Here are made-up elements, facts about them, and rows of numbers that follow some of those facts. Name the element behind each unnamed row.

How the elements are related:
Q111 Ω Q892; Q114 Ω Q892; Q115 Ω Q833; Q116 Ω Q401; Q127 Ω Q604; Q130 Ω Q345
Q142 Ω Q851; Q15 Ω Q851; Q153 Ω Q579; Q182 Ω Q335; Q192 Ω Q257; Q198 Ω Q335
Q206 Ω Q440; Q208 Ω Q345; Q223 Ω Q604; Q230 Ω Q470; Q235 Ω Q829; Q238 Ω Q335
Q242 Ω Q345; Q251 Ω Q345; Q256 Ω Q335; Q257 Ω Q811; Q261 Ω Q434; Q263 Ω Q153
Q278 Ω Q257; Q282 Ω Q777; Q287 Ω Q470; Q288 Ω Q352; Q299 Ω Q847; Q309 Ω Q240
Q33 Ω Q777; Q335 Ω Q240; Q345 Ω Q401; Q347 Ω Q240; Q352 Ω Q401; Q359 Ω Q777
Q385 Ω Q851; Q392 Ω Q434; Q417 Ω Q892; Q425 Ω Q604; Q434 Ω Q579; Q44 Ω Q851
Q446 Ω Q470; Q458 Ω Q604; Q465 Ω Q470; Q467 Ω Q829; Q470 Ω Q401; Q471 Ω Q434
Q478 Ω Q811; Q489 Ω Q470; Q492 Ω Q811; Q498 Ω Q851; Q500 Ω Q851; Q505 Ω Q604
Q509 Ω Q470; Q518 Ω Q440; Q533 Ω Q811; Q55 Ω Q434; Q552 Ω Q440; Q553 Ω Q434
Q559 Ω Q335; Q570 Ω Q777; Q577 Ω Q829; Q578 Ω Q470; Q58 Ω Q335; Q584 Ω Q335
Q59 Ω Q257; Q604 Ω Q579; Q607 Ω Q829; Q617 Ω Q352; Q621 Ω Q335; Q623 Ω Q470
Q624 Ω Q579; Q625 Ω Q257; Q632 Ω Q833; Q642 Ω Q833; Q653 Ω Q777; Q660 Ω Q335
Q67 Ω Q240; Q670 Ω Q777; Q685 Ω Q335; Q69 Ω Q470; Q706 Ω Q352; Q71 Ω Q604
Q713 Ω Q847; Q741 Ω Q470; Q744 Ω Q470; Q762 Ω Q352; Q771 Ω Q345; Q777 Ω Q440
Q78 Ω Q240; Q796 Ω Q335; Q807 Ω Q833; Q817 Ω Q470; Q820 Ω Q851; Q829 Ω Q811
Q833 Ω Q401; Q84 Ω Q811; Q845 Ω Q892; Q847 Ω Q579; Q851 Ω Q401; Q883 Ω Q335
Q892 Ω Q579; Q898 Ω Q335; Q902 Ω Q401; Q909 Ω Q892; Q924 Ω Q335; Q934 Ω Q892
Q947 Ω Q335; Q952 Ω Q470; Q953 Ω Q470; Q957 Ω Q345; Q958 Ω Q434; Q964 Ω Q833
Q968 Ω Q470; Q969 Ω Q604; Q97 Ω Q604; Q98 Ω Q851; Q985 Ω Q604; Q989 Ω Q851
Q116 δ Q425; Q130 δ Q500; Q182 δ Q985; Q198 δ Q578; Q206 δ Q256; Q208 δ Q299
Q223 δ Q964; Q230 δ Q625; Q238 δ Q55; Q251 δ Q947; Q256 δ Q845; Q263 δ Q458
Q288 δ Q352; Q299 δ Q953; Q309 δ Q471; Q33 δ Q288; Q335 δ Q653; Q345 δ Q552
Q392 δ Q345; Q401 δ Q968; Q417 δ Q957; Q425 δ Q621; Q44 δ Q505; Q440 δ Q401
Q458 δ Q617; Q467 δ Q685; Q471 δ Q440; Q478 δ Q84; Q492 δ Q71; Q498 δ Q829
Q505 δ Q208; Q509 δ Q392; Q518 δ Q251; Q55 δ Q762; Q570 δ Q958; Q577 δ Q553
Q578 δ Q892; Q579 δ Q559; Q58 δ Q498; Q59 δ Q713; Q617 δ Q153; Q621 δ Q223
Q623 δ Q579; Q625 δ Q446; Q632 δ Q263; Q653 δ Q192; Q660 δ Q952; Q670 δ Q33
Q685 δ Q67; Q69 δ Q206; Q71 δ Q69; Q713 δ Q182; Q741 δ Q417; Q744 δ Q777
Q762 δ Q15; Q78 δ Q909; Q796 δ Q820; Q807 δ Q465; Q817 δ Q969; Q820 δ Q467
Q84 δ Q989; Q845 δ Q58; Q883 δ Q240; Q892 δ Q142; Q898 δ Q847; Q909 δ Q898
Q934 δ Q238; Q947 δ Q623; Q952 δ Q309; Q953 δ Q660; Q958 δ Q744; Q969 δ Q478
Q97 δ Q642; Q98 δ Q470; Q985 δ Q577; Q989 δ Q235; Q111 ξ pluke; Q114 ξ triguk
Q115 ξ triguk; Q116 ξ triguk; Q127 ξ pluke; Q130 ξ triguk; Q142 ξ triguk; Q15 ξ pluke
Q153 ξ triguk; Q182 ξ pluke; Q192 ξ triguk; Q198 ξ triguk; Q206 ξ triguk; Q208 ξ pluke
Q223 ξ triguk; Q230 ξ pluke; Q235 ξ pluke; Q238 ξ triguk; Q240 ξ pluke; Q242 ξ pluke
Q251 ξ pluke; Q256 ξ triguk; Q257 ξ triguk; Q261 ξ triguk; Q263 ξ triguk; Q278 ξ triguk
Q282 ξ pluke; Q287 ξ triguk; Q288 ξ pluke; Q299 ξ triguk; Q309 ξ pluke; Q33 ξ triguk
Q335 ξ triguk; Q345 ξ triguk; Q347 ξ pluke; Q352 ξ triguk; Q359 ξ triguk; Q385 ξ triguk
Q392 ξ pluke; Q401 ξ triguk; Q417 ξ triguk; Q425 ξ triguk; Q434 ξ triguk; Q44 ξ triguk
Q440 ξ pluke; Q446 ξ triguk; Q458 ξ triguk; Q465 ξ triguk; Q467 ξ triguk; Q470 ξ triguk
Q471 ξ triguk; Q478 ξ triguk; Q489 ξ pluke; Q492 ξ pluke; Q498 ξ triguk; Q500 ξ triguk
Q505 ξ triguk; Q509 ξ triguk; Q518 ξ pluke; Q533 ξ triguk; Q55 ξ triguk; Q552 ξ triguk
Q553 ξ triguk; Q559 ξ triguk; Q570 ξ triguk; Q577 ξ triguk; Q578 ξ triguk; Q579 ξ triguk
Q58 ξ triguk; Q584 ξ pluke; Q59 ξ triguk; Q604 ξ triguk; Q607 ξ triguk; Q617 ξ pluke
Q621 ξ triguk; Q623 ξ triguk; Q624 ξ triguk; Q625 ξ triguk; Q632 ξ triguk; Q642 ξ triguk
Q653 ξ triguk; Q660 ξ triguk; Q67 ξ triguk; Q670 ξ triguk; Q685 ξ triguk; Q69 ξ triguk
Q706 ξ triguk; Q71 ξ triguk; Q713 ξ pluke; Q741 ξ triguk; Q744 ξ pluke; Q762 ξ triguk
Q771 ξ triguk; Q777 ξ triguk; Q78 ξ triguk; Q796 ξ pluke; Q807 ξ pluke; Q811 ξ triguk
Q817 ξ pluke; Q820 ξ triguk; Q829 ξ triguk; Q833 ξ pluke; Q84 ξ pluke; Q845 ξ triguk
Q847 ξ pluke; Q851 ξ triguk; Q883 ξ triguk; Q892 ξ pluke; Q898 ξ triguk; Q902 ξ triguk
Q909 ξ triguk; Q924 ξ triguk; Q934 ξ triguk; Q947 ξ triguk; Q952 ξ pluke; Q953 ξ triguk
Q957 ξ triguk; Q958 ξ pluke; Q964 ξ triguk; Q968 ξ triguk; Q969 ξ triguk; Q97 ξ pluke
Q98 ξ pluke; Q985 ξ triguk; Q989 ξ triguk

Some rows with their names:
Q153: [-29   8   8  11  37 -25   0   0   0  -1   0 -10 -15  13  18   5 -21  21
  33  13  -6 -16   6 -14  10  11  36   5   4  19 -37 -11]
Q55: [  6  20  -2   3   8   5  -8   1  -2   1   0 -11   4   2  -2   2 -17  13
  -4  -7  -7   4  32 -11  -5  11   6   6 -10  10  -1  -1]
Q958: [ 10 -26  28   3  17  17  10  -6  -7   0 -20  -1  15   5 -29   5  -8  -3
   0   4   2  -8  22   9  -5  19   0  -8  -3 -17   9   8]
Q985: [  7  21  -1   4  11   6  -8   1  -3   0   0 -13   4   1  -3   3 -20  14
  -3  -8  -8   3  36  -8  -7  15   7   7 -11  10  -1  -3]
Q533: [ -6  10  -7   6 -13   8  -3  -9   6  -1  15  -7  -2   2   2   0   9  17
 -11   8  -2  10   9 -13  16  -4   6   1   1   4  -1  10]
Q953: [-23  17 -34 -12 -33 -22  -3  32 -41  21  15 -44 -12 -18 -28 -69   3 -50
  13 -43  23   0 -30 -10  44   3 -27 -59  -5   1 -15   6]
Q492: [ 32 -12  15   1  33  48  68 -19  25   5   3  51 -32  37 -31  25  38  23
 -30  12   1   2  22  15  10   7 -28 -38  32 -19  46 -20]
Q796: [ 31 -41  14  11  -7  24   6 -22  25   8  -7  11   5  15 -24  10 -14 -19
  -7   3   3 -15 -12  21 -24  -8 -36  -1  27 -19  41   5]
Q851: [ -4 -21 -17  -1  20 -31   7  -1  14  -6   7  39 -24 -10  34  -7  10  -8
  12  -9 -15  -9 -18   7  16  -7  29  17  -5  10 -23 -17]
Q251: [  9 -39  20  -3   6   5  12  -9  -6  -8 -14  24   9  -3 -12   5  14 -12
  -8  -2   1  -2  -3  22  -6   4   1  -2 -14 -27  16  -1]
Q623: [ -4  16  -4  -9  -9 -12 -10   7 -16 -12   6  -2  -5   8   7  14  13   0
  -4  -6   8  15  -1 -12  -6  -4  -2  -5 -24   5  14 -28]
Q811: [-17 -14  -6  13   3  -8   4 -17  29   0  18   7 -21  19  10   2  10  18
  13  22  -5 -10  -7 -30  41 -14  32   1  23  17 -21   2]
Q425: [ 11  19  -2   2   9   6  -9   2   0   1  -1 -11   5   2  -6   1 -20   9
  -4  -9  -8   3  35 -12  -5  13   6   8 -10  12   1  -1]
Q417: [  6  20  -3   1   7   5  -7   3  -2   2   1 -12   4   0  -4   0 -15   9
  -3  -8  -7   3  29 -10  -4  11   4   6  -8  11  -2   0]
Q478: [ -5   9  -5   8 -13   8  -5 -14   8  -3  15  -2  -2   4   4   4   8  21
 -14   7  -2  10  13 -15  12  -6   9   3  -1   3   1   7]
Q762: [ -2  11  -9  -3  -2  -9  -4   1  -6  -6   8   9  -3  -7  16   1   7   5
  -9  -9  -4  10   3   3  -4  -1   5   8 -18   0   1  -9]
Q287: [ -1  15  -6 -11 -12 -12 -11   9 -15  -9   5  -3  -4   6   4  10  13  -6
  -3  -8   9  14  -5 -12  -4  -5  -4  -7 -20   8  12 -25]
Q829: [-52 -38  21  34 -22 -35 -53 -46  11 -21  17 -11  15  13  36  11 -15  30
  19  35  -9 -13  -4 -45  21 -23  82  39 -22   3 -34   9]
Q505: [-28  17 -44  11 -17  34 -30  34  -5  43   8 -49  55 -38   6 -42  38 -49
  56 -19  -8 -12  49   0  26  33 -49 -71  -7  18 -42  22]
Q653: [ -2  38   5  -6 -12   8  -4  15  -5   6  -5  13  13   3  21 -12   0  13
 -14   8  -6  -5   1 -18 -13 -18   8  -2   8  -1 -12   5]

Which element is each row?
No name comes twice in this set of rows, the named rows included.
[ 17  52  -6  -2  50  25  49   5   3   8   8  19 -36  25  -4  23   1  41
 -16  -8  -7   9  48   8 -10  26 -19 -19  10  11  20 -34] | Q71
[ 27   6 -14   5 -16  12 -10  -8  24   7   9   6  -4   8   2   2 -13  -5
 -13  -9  -6  -3   5  -6 -13 -12 -19   9  15   9  24  -3] | Q78
[-26  19 -38   6 -19   7 -11  27 -21  38  14 -49  18 -27 -17 -70  -1 -41
  29 -36   3 -14  16  -5  39  21 -30 -63   2   6 -34  26] | Q299
[-13  12  -4   9 -12   7  -1 -14   4  -3  17  -5  -4   4   6   5  11  26
 -12  12  -2  12  11 -12  15  -3  10   2  -3   2  -2   7] | Q577
[ 24   1 -18  -6 -11   2  -5   1  11  -2   6  23  -5  -5   6  -5   7 -12
 -17 -20 -10   6  10  -4   0  -7  -3   9 -10   7  15  -9] | Q130
[ 33 -25  25  -2  -6  29   7  -5  12   4 -22  33  20  16 -20  -5   6 -16
 -19   3  -4 -17   4  -7 -12 -14  -5 -10  15 -20  24   6] | Q518
[  2 -31  19  12  -2  12  11 -18   4   6  -7  -6   6   3 -15  11 -12  -6
   4  13  10 -10 -23  32 -23   1 -31  -3  23 -25  20  12] | Q584
[ -4 -60  17   0  26 -19  18  -7   7  -8 -14  38 -11   7   0   1  16 -21
  21   7   0 -22 -29  14  14  -3  23  -5   4 -14  -8 -13] | Q833
[ -8 -12   8  27 -34 -14 -56 -34   7  -7  10 -18  24   3  27  14 -43   8
  -2   4  -6  -7  -5  -6 -42 -20  10  46 -17  -6  15   2] | Q58
[  2 -29  21   7   2  13  13 -13   0   3 -10  -1   9   4 -17   7  -4  -6
   1  11   8  -8 -13  23 -14   2 -19  -6  13 -24  14  11] | Q347
[-32 -37 -20   6 -19  22   0  23 -19  33  -1 -18  44 -40  -9 -53  53 -67
  43 -19   6 -18  -1  32  31  23 -49 -83  -9 -27 -27  23] | Q208
[ 17 -27   4 -26 -13  -6  35  26  -9   9 -25 -42 -19 -25 -75 -44 -28 -38
  -3   0  31   2 -76  28  35   0 -30   2  56 -10 -10  65] | Q309
[ 26 -43  13  -5   0  13  12  -7   6  -4 -14  31   8   0 -21  -1  15 -25
 -13  -8  -1  -6   1  15  -3  -1  -7  -5  -4 -21  26  -1] | Q807
[ 31  20 -20 -44  -4  -6  13  52   2   1 -26 -54 -15 -38 -59 -27 -23 -23
   0  -1  14  23 -35  -3  40   9 -12  31  44  38 -34  63] | Q471

Now the same elements, written a new way:
Some rows with their names:
Q489: [-22  10  -3 -33  -8  -1   9  16 -11   3 -17 -14 -52 -26 -34 -23  24 -20
 -10   0  -7  45 -65  -8  11 -24 -22  -9 -39  13 -21]
Q44: [-19  35  54 -45 -18  -5 -17   2 -19  69 -73 -27 -52   4  16 -24  78 -45
  17  -2  24  15 -37   0 -10 -46  -8  16 -82  58 -53]
Q777: [-46  24   3  -1 -20  20  -7  19   0  25 -40   3 -15 -34  -5  32  -9 -17
 -14  -4 -13  -6 -26 -12 -26 -46 -27  16 -38  28 -13]
Q278: [-13   1  14  -9 -10   8  -1   2  -1  23 -25 -11 -21   2 -41  -2  47  -6
   6   0 -10   8 -30 -15  -8 -48 -18   5 -35  28 -17]
Q242: [-21   7   1 -29  -2  12  -1  11  -4   2 -17 -11 -49 -17 -24  -9  30 -13
  -7  -2  -4  48 -63  -2   0 -26 -34 -18 -44  22 -30]
Q235: [-24  -4  -5 -22  -4  14   4  15   8  -9 -14   3 -23 -24 -48   2  39  -2
   4   1  -8  48 -80 -13  -5 -45 -29   6 -49  24 -21]
Q989: [-26  23  20 -15  -2   9 -14  -6 -10  14 -24 -13 -31   9 -17  -5  22 -11
  13   0 -10  20 -28  -9   1 -43 -40  -9 -31  24 -24]
Q84: [-15  -8  -5 -22  -4  16   5  15   6  -1 -19  -7 -35 -21 -47  -2  46   0
  -6  -2  -6  41 -68  -8  -6 -32 -19  -8 -44  26 -25]
Q833: [-21  18  -5 -43 -12  17   4  12  10  10 -31 -10 -65 -32  -9   9  11  -1
  -6  12   6  46 -57   7 -11 -36 -38 -14 -30  21 -22]
Q642: [-32  23  18 -15  -6   2 -10  -2 -11  11 -20  -6 -23   2 -20  -6  19 -17
  14   1 -11  23 -35 -15   0 -51 -44   7 -36  22 -18]
Q964: [-34  25  18 -14  -6   3 -11  -2 -10   8 -20  -5 -21   2 -21  -5  16 -15
  15   1 -12  23 -36 -16   2 -52 -44   7 -35  21 -17]
Q335: [-14   9 -10   2 -28 -16 -20  14 -16  37 -24 -27 -37 -12   2  29  48   9
  -9  10  21   7 -14  -5 -17 -30 -31 -11 -10  10 -17]
Q256: [-28  11  -5  11 -13  -9 -27   5 -23   5 -16 -19 -13   1 -26   9  38   6
   4  -2  -1  17 -25 -16   5 -28 -30 -10 -18  12 -21]
Q182: [-22  -4 -15  -8  -9  -5 -13  21 -15  -1  -6 -14 -34 -21 -23   5  50  -1
 -12  -4   8  47 -65  -7  -2 -18 -34 -18 -37  12 -29]
Q845: [-35  18  16  -1 -12  14 -21   0 -18  -6 -24 -14 -20  -8 -44 -19  31  11
  -9 -10  -8  28   2 -16  -6 -25 -37   6 -25  37 -14]
Q458: [-22  15  16  -8 -12   8 -18   5 -15   3 -15  -9 -36   3 -32 -13  36  -6
  -7  -3  -9  15 -12 -30 -14 -33 -35  14 -32  36 -26]
Q617: [-24   8   0 -27  -2  11  -1  12  -4  -2 -17 -10 -47 -18 -27  -8  28 -10
  -6  -2  -5  48 -64  -4   1 -27 -34 -16 -42  20 -29]
Q771: [-23  19  19 -16  -6   5  -9  -2 -12  20 -25 -15 -33   5 -19  -9  27 -15
   7  -2  -9  15 -26 -10   0 -42 -35  -6 -32  23 -22]
Q287: [-23  22  14 -19 -13  -8   0   3 -18  20 -25 -18 -36  -4 -29 -23  21 -23
   3   0 -12  13 -27 -17  11 -38 -22   4 -27  16 -14]
Q299: [-24  28  50 -46 -20   2  -7  15 -25  51 -28 -18 -31  10  12 -25  70 -32
 -24  10  14  14 -42 -37 -36 -50 -20  31 -83  47 -22]

Which element is each row?
No name comes twice in this set of rows, the named rows included.
[-32  15   8   0 -12  -7 -18   6 -17   7 -12  -6 -10  -2 -22   5  32 -10
  10  -1  -5  21 -38 -21  -3 -47 -43  12 -35  17 -17] | Q67
[-27  35  51 -41 -27  -7 -22  14 -24  47 -56 -14 -41  -2   3 -29  81 -39
   2   1  23  19 -35 -29 -26 -48 -12  51 -88  66 -48] | Q505
[-23  20  21 -15  -2   9 -13  -6 -10  17 -25 -16 -35   9 -17  -6  26 -12
  10  -2  -9  17 -24  -6   0 -40 -37 -13 -31  25 -25] | Q820
[-41  14   7  13 -15  -3 -25   1 -29   7 -23 -25   3 -16 -33 -11  45  16
  -4 -16   8  38  -4   5   3 -22 -47 -11 -23  21  -2] | Q58
[  7 -18  35  -8 -10  -5  17  18  -9  43  23   4 -59   0 -14 -16  53 -53
 -21 -16  -6   1  -6 -14 -43 -53 -85  21 -40  31 -11] | Q471
[-13   5  -4 -33  -9   1   9  16 -12   9 -23 -23 -63 -24 -35 -26  32 -18
 -18  -2  -6  39 -55  -4  11 -12 -10 -21 -34  15 -25] | Q230
[-32  36  11 -29 -17   7  -6  -1   3  19 -32  -5 -37 -13  -5  14  -2  -5
  16  16  -1  22 -29  -6 -10 -61 -48  12 -22  20 -10] | Q352
[-30  15  -8 -33 -21  18  -6  23   8 -14 -16   6 -54 -39 -22  12  15   8
 -15  12   5  51 -51 -19 -29 -39 -47  21 -35  34 -22] | Q847
[-12  -9 -14  -8 -10  -3 -12  21 -16   9 -12 -24 -46 -19 -23   2  60  -1
 -22  -6  10  39 -54  -3  -3  -6 -24 -30 -34  15 -33] | Q796
[ -3  -4  12  -8  -9  11  -1   0  -2  29 -31 -22 -32   4 -44  -5  55   0
  -4  -3  -9  -1 -16 -10  -7 -32  -5 -11 -26  31 -22] | Q59
[-38  17  13   0  -9   8 -12   8 -13  11 -22  -2 -10  -9 -24   4  18 -20
   0  -9 -16  10 -34 -20  -9 -44 -32  12 -43  26 -18] | Q552

The same elements again, as new rows of numbers:
Some elements and their rows:
Q335: [ -5  10   2  -6   4 -49 -11 -13 -10  -3  -5  11  -5 -10   6 -21  14  -3
  54  -4  -4   2   7   7   5 -36]
Q347: [-24  13   6   8   9 -26 -20 -37  -9  -2  16  27  -6   8 -20 -17  20   1
  21 -12 -15   0 -33   4  20 -19]
Q898: [-12   8   9   1  -7 -48  -5 -19 -10  -5   3   9   3  -3   5 -22  14   3
  56   4 -10  -1   3   0   8 -32]
Q660: [-20  10  49  -6 -11 -37 -29 -15   1  33  44 -32 -14   8  25  -1  17  -3
  78  17  -7  -2  24   5  34 -21]
Q256: [ -9  12 -10   0 -10 -47   0 -22 -18 -15  -5  21   4   0   3 -26  11   2
  57   2  -8  -2  -6   4  -3 -38]
Q208: [-36   4  52  40  12   9 -30  14  20  25  54  28 -17 -13 -13 -12  -6 -18
 -31 -14 -24  10   5  37  56  35]
Q957: [-25   8   3  17  -2  33   5  -7  -9  -6 -16  -1  16   4   7 -19   2   5
  21  11  -7   7   3  16  17 -28]
Q242: [-28  15  -1  19  13  28 -16 -29  -7  -4  -1  18  -3   5 -20 -13  11  -1
   5 -17  -9   7 -32  21  31 -29]
Q762: [-17   9  -3  11   1  26   1  -2  -9  -5 -20  -1  11  -3   7 -20   3   2
  23   0  -2   8  -2  20  18 -30]
Q833: [-28  15  -2  16  16  24 -17 -29  -8  -4  -1  23  -3   6 -20 -13  12  -2
   7 -13 -11   7 -29  18  26 -27]
Q553: [-28  -2   8  -4   6  10   8  -1 -18  -3  -7  11  22  21  16 -25  17  -2
  -8  11 -13  -4   3   3  -2 -14]
Q777: [-24  -6   8  -7  -1  -1  -1  -6  -9  -2 -10  22   9  17   3 -21  -4  12
  14  29  -1  12  -5   1  -2  -3]
Q287: [-13  10  -7   6  -5  43  -9  15   2  -7  -8  -4   7  -2  13 -25   7   2
  18  -5  -3   9  -5  10  25 -32]
Q892: [-29   7   2  -3  25   6 -15 -22 -15  -1   6  32   0  19 -12 -18  26  -8
 -18 -14 -14  -1 -27   9   9 -17]
Q624: [-17   0   6  -7  10  -3   0   5 -14   2 -11   3  12   8  14 -24  17  -3
   2  -2  -3   0  -2   9   4 -13]
Q847: [-37   5   9   5  17  10 -10 -27 -15  -2  10  32   7  27 -12 -19  23  -3
 -19  -4 -20  -3 -30   3  12 -10]
Q257: [-14  22  -7  -5  14 -11  -3   6  -7   8 -11   7  19   2  10 -25   7   5
  25  14 -13   9  -7   9   1  -3]
Q115: [-17   9  -1  11   2  23  -1  -2  -8  -3 -20  -3   9  -4   7 -19   3   1
  25   0  -1   9   0  21  18 -31]
Q642: [-25   8   3  17  -3  31   5  -6  -8  -4 -16  -2  16   4   7 -20   1   5
  22  10  -7   8   2  15  19 -27]
Q440: [-34  -7  55  -2  40 -12 -33 -40  11  14 -19 -28   3   6 -26  -8  42  27
  16  -6  -6  15 -19 -35  51 -25]

Rows to name:
No name comes twice in this set of rows, the named rows included.
[-25  -3   5  -7  11  -9 -23 -26  -7   2   7  39 -12  17 -25 -15   4   9
  -5   0   2  12 -47   6  12   2] | Q282
[-16   8   1   7   2  18  -2   0  -7  -2 -16  -2   9  -2   8 -20   6   2
  23   0  -1   8  -2  17  17 -26] | Q902
[-14   7  -9  -9  20 -15 -25 -21 -10   1  -1  34 -16   4 -22 -16  11   1
   2 -19   4  11 -47  14  12 -11] | Q518
[-27   0   7  -3   7   8   6  -1 -16  -2  -9  13  20  18  13 -24  14   0
  -1  13 -12  -1   4   4   0 -14] | Q153
[-15  15  12 -19 -11  56   2 -12  13 -21  -2   1  17 -16   3 -29   5   4
   6  -3  -4   3 -25  34 -11 -59] | Q69
[-26   2  10   0  14  -5 -12 -16 -19   6  10  12   3  17 -10 -22  28  -5
 -31 -29  -6  -5 -49  10  20   0] | Q127
[-17  -7  57  38  10 -18 -12  49  21  25  20   4  -6 -43   6 -21 -13 -16
 -23 -15 -10  14  34  44  48  41] | Q44
[-15   3   7 -23  -2   0   4 -18  -6 -11 -12  21  11  -1  -1 -26  -1   8
  10  12   4   7 -24  23 -24 -25] | Q206
[-12   1 -40   1  12  -3   4  14 -36  -8 -28  26  11  23  18 -28  16  -9
   4  -6  -2   0  -2   1   0 -15] | Q845
[-32  29  -6  10  13  -2 -10 -25  -8   5  13  28  19  22 -17 -23  11  10
   0   8 -30   4 -48   2  12   9] | Q235
[-20  23  -3   1   6  -7   3   2  -8   8  -6   5  29  11  11 -27   4  11
  21  23 -20   7 -13   3   2   6] | Q192
[-21  15   5   9   3 -47 -21 -46 -11  -7  19  31 -10   6 -22 -17  22   0
  37 -15 -17  -3 -31   0  18 -30] | Q182
[-24  -9  57  10  33   3 -12  -8  15   7 -48 -56  23 -16  -2 -16  38  26
  29  -3  -5  17  23 -31  53 -39] | Q401
[-18  10  -2   8   6  23   0  -3  -9  -5 -20   4   9  -2   7 -19   3   0
  25   4  -3   9   5  20  13 -32] | Q345
[-26  -7  55   2   7 -10 -18  38   5  36  45  -2  -4   2  29 -15   7 -20
 -19   5 -14   0  30  25  27  34] | Q299

